Below are the code and all the weights of a small trained network. Each question names an input and a class and asks about switching units off, where a switched-off unit gives its printed mean instead of its output.

import numpy as np


def w(rows, s, z=0):
    codes = np.array(rows[::2]) - 128.0
    scale = np.full(codes.shape[1], s)
    scale[-1] = z or s
    return codes * scale


def norm(h):
    return h / np.sqrt((h * h).mean(-1, keepdims=True) + 1e-5)


def f(y):
    return y / 2 * (1 + np.tanh(0.7978845608 * (y + 0.044715 * y**3)))


def log_softmax(a):
    a = a - a.max(-1, keepdims=True)
    return a - np.log(np.exp(a).sum(-1, keepdims=True))


def net(x, mask):
    res = np.array(x, float).reshape(1, 8) / 4 @ E
    u = 0
    for l in range(4):
        y = f(norm(res) @ A[l][:, :-1].T + A[l][:, -1])
        res = res + np.where(mask[u : u + 3], y, B[l][:, -1]) @ B[l][:, :-1]
        u += 3
    return log_softmax(norm(res)[-1] @ U[:, :-1].T + U[:, -1])


A, B = {}, {}
E = w([
[127,128,130,120,128,133,124,122,135,126],'x0',
[49,80,143,125,129,199,150,185,155,193],'x1',
[126,133,129,133,139,118,115,133,130,132],'x2',
[143,102,127,120,136,149,126,126,107,137],'x3',
[131,122,127,127,130,132,131,129,123,129],'x4',
[127,120,127,107,106,150,145,107,141,119],'x5',
[129,106,255,106,151,90,182,110,118,155],'x6',
[80,186,108,40,170,128,170,182,59,103],'x7',
],0.012)
A[0] = w([
[70,118,233,155,211,207,226,165,199,188,56],'L0N0',
[245,108,170,116,97,69,96,190,185,127,252],'L0N1',
[25,245,52,23,4,106,41,117,21,171,236],'L0N2',
],0.0039,0.0038)
B[0] = w([
[207,196,186,170,79,127,125,135,152,172,183],'L0N0',
[114,2,121,118,11,85,195,103,122,17,226],'L0N1',
[184,112,137,111,137,141,102,142,89,108,253],'L0N2',
],0.0095,0.0046)
A[1] = w([
[1,225,151,67,177,191,157,194,83,162,110],'L1N0',
[79,146,77,173,106,212,118,192,165,153,162],'L1N1',
[131,139,178,38,183,89,188,149,123,101,3],'L1N2',
],0.0082,0.0034)
B[1] = w([
[115,32,95,67,65,106,75,132,153,129,254],'L1N0',
[60,96,153,149,182,69,180,63,102,44,212],'L1N1',
[149,176,59,193,239,76,145,1,95,196,195],'L1N2',
],0.0095,0.0063)
A[2] = w([
[71,40,126,206,204,157,129,73,144,153,6],'L2N0',
[178,254,82,35,188,122,127,111,67,160,98],'L2N1',
[152,89,67,80,103,169,116,137,132,77,125],'L2N2',
],0.0072,0.0022)
B[2] = w([
[43,224,86,141,91,170,158,47,174,36,209],'L2N0',
[128,252,122,152,84,194,241,133,86,63,253],'L2N1',
[153,171,146,156,193,35,2,187,151,124,242],'L2N2',
],0.0091,0.0043)
A[3] = w([
[41,135,130,64,123,109,187,126,104,255,42],'L3N0',
[204,172,53,165,81,138,114,196,135,45,4],'L3N1',
[84,109,161,208,111,189,137,143,213,197,65],'L3N2',
],0.0089,0.003)
B[3] = w([
[247,101,38,250,72,106,9,115,198,156,188],'L3N0',
[138,148,141,112,112,224,111,191,180,239,254],'L3N1',
[118,210,139,107,252,170,147,187,43,188,193],'L3N2',
],0.011,0.0056)
U = w([
[205,90,59,181,67,130,34,129,213,185,254],'0',
[155,38,227,117,80,40,166,67,131,53,38],'1',
[23,167,96,186,166,185,163,65,172,48,110],'2',
[116,150,240,175,200,181,180,156,116,224,28],'3',
[151,249,124,46,121,215,138,235,88,84,64],'4',
[161,194,92,111,172,65,222,61,53,118,102],'5',
[38,34,59,10,162,96,75,203,125,84,107],'6',
],0.018,0.0025)

Each question gives the input, the list of numbers given to net, and the class t.
The units are the neurons (one row each of A and B). Each row of codes is followed by its name. A weight is (code - 128) times the scale printed after its matrix; where a second scale follows, it is the last column's (A, B and U).
mask holds one flag per neuron, layer by layer. A switched-off neuron (its flag False) gives its mean, the last column of its row in B, instead of its output. The means were averaged over made-up inputs and are rounded, as every weight is.
A unit's drop is (log p(t) with every unit on - log p(t) with that unit switched off) / (log p(t) with every unit on - log p(t) with every unit switched off).
The circuit of an input: a set's keep is (log p(t) with only the set's units on - log p(t) with every unit switched off) / (log p(t) with every unit on - log p(t) with every unit switched off). Starting from all 12 units, units are removed one at a time, each time the one whose removal leaves the highest keep (on an exact tie, the one counted first), for as long as the keep stays at least 0.8.
circuit, biggest first: the units of the circuit, biggest drop first
k most important neurons: the k neurons with the biggest drops, biggest first
drop of u: that unit's drop, to one decimal
input [4,7,8,-3,-2,-4,-3,8], class 6: circuit, biggest first => (L1N0)
input [0,8,4,-7,-5,-3,-8,1], class 6: 3 most important neurons => (L1N0 L1N2 L2N1)
input [0,1,-5,-6,-1,-3,1,2], class 0: 3 most important neurons => (L0N1 L1N0 L1N2)
input [-2,6,2,-2,-3,5,-8,0], class 2: 2 most important neurons => (L1N1 L2N0)
input [-1,6,3,7,7,-4,-1,-8], class 2: 2 most important neurons => (L2N0 L1N1)
input [-1,3,0,4,-6,-4,8,7], class 0: 2 most important neurons => (L3N0 L1N0)
input [5,-2,7,4,4,-6,1,-8], class 1: 2 most important neurons => (L0N1 L3N1)
input [6,5,-2,-7,-2,2,2,-5], class 3: 2 most important neurons => (L3N2 L0N0)
input [4,4,-6,-8,3,6,0,-7], class 2: 3 most important neurons => (L2N0 L3N1 L1N1)
input [6,-7,0,-1,1,-1,1,-2], class 1: 2 most important neurons => (L0N1 L3N0)
input [-6,-7,-1,7,0,6,-7,2], class 4: 3 most important neurons => (L1N0 L2N1 L3N0)
input [-3,-8,8,-7,8,1,2,0], class 1: 2 most important neurons => (L0N1 L3N2)
input [3,8,-7,-5,5,-4,-1,-1], class 2: 2 most important neurons => (L1N1 L2N0)
input [-4,5,-7,-4,-3,7,-7,-4], class 2: circuit, biggest first => (L1N1)
input [-7,5,5,-2,-7,-5,8,1], class 0: drop of L3N0 => 0.9
input [4,2,1,2,-6,1,0,3], class 6: drop of L0N1 => 0.1
input [-7,3,-2,-8,8,-2,7,-8], class 3: drop of L3N2 => 2.6
input [-7,-7,8,0,-5,4,-1,7], class 4: drop of L1N2 => -0.1
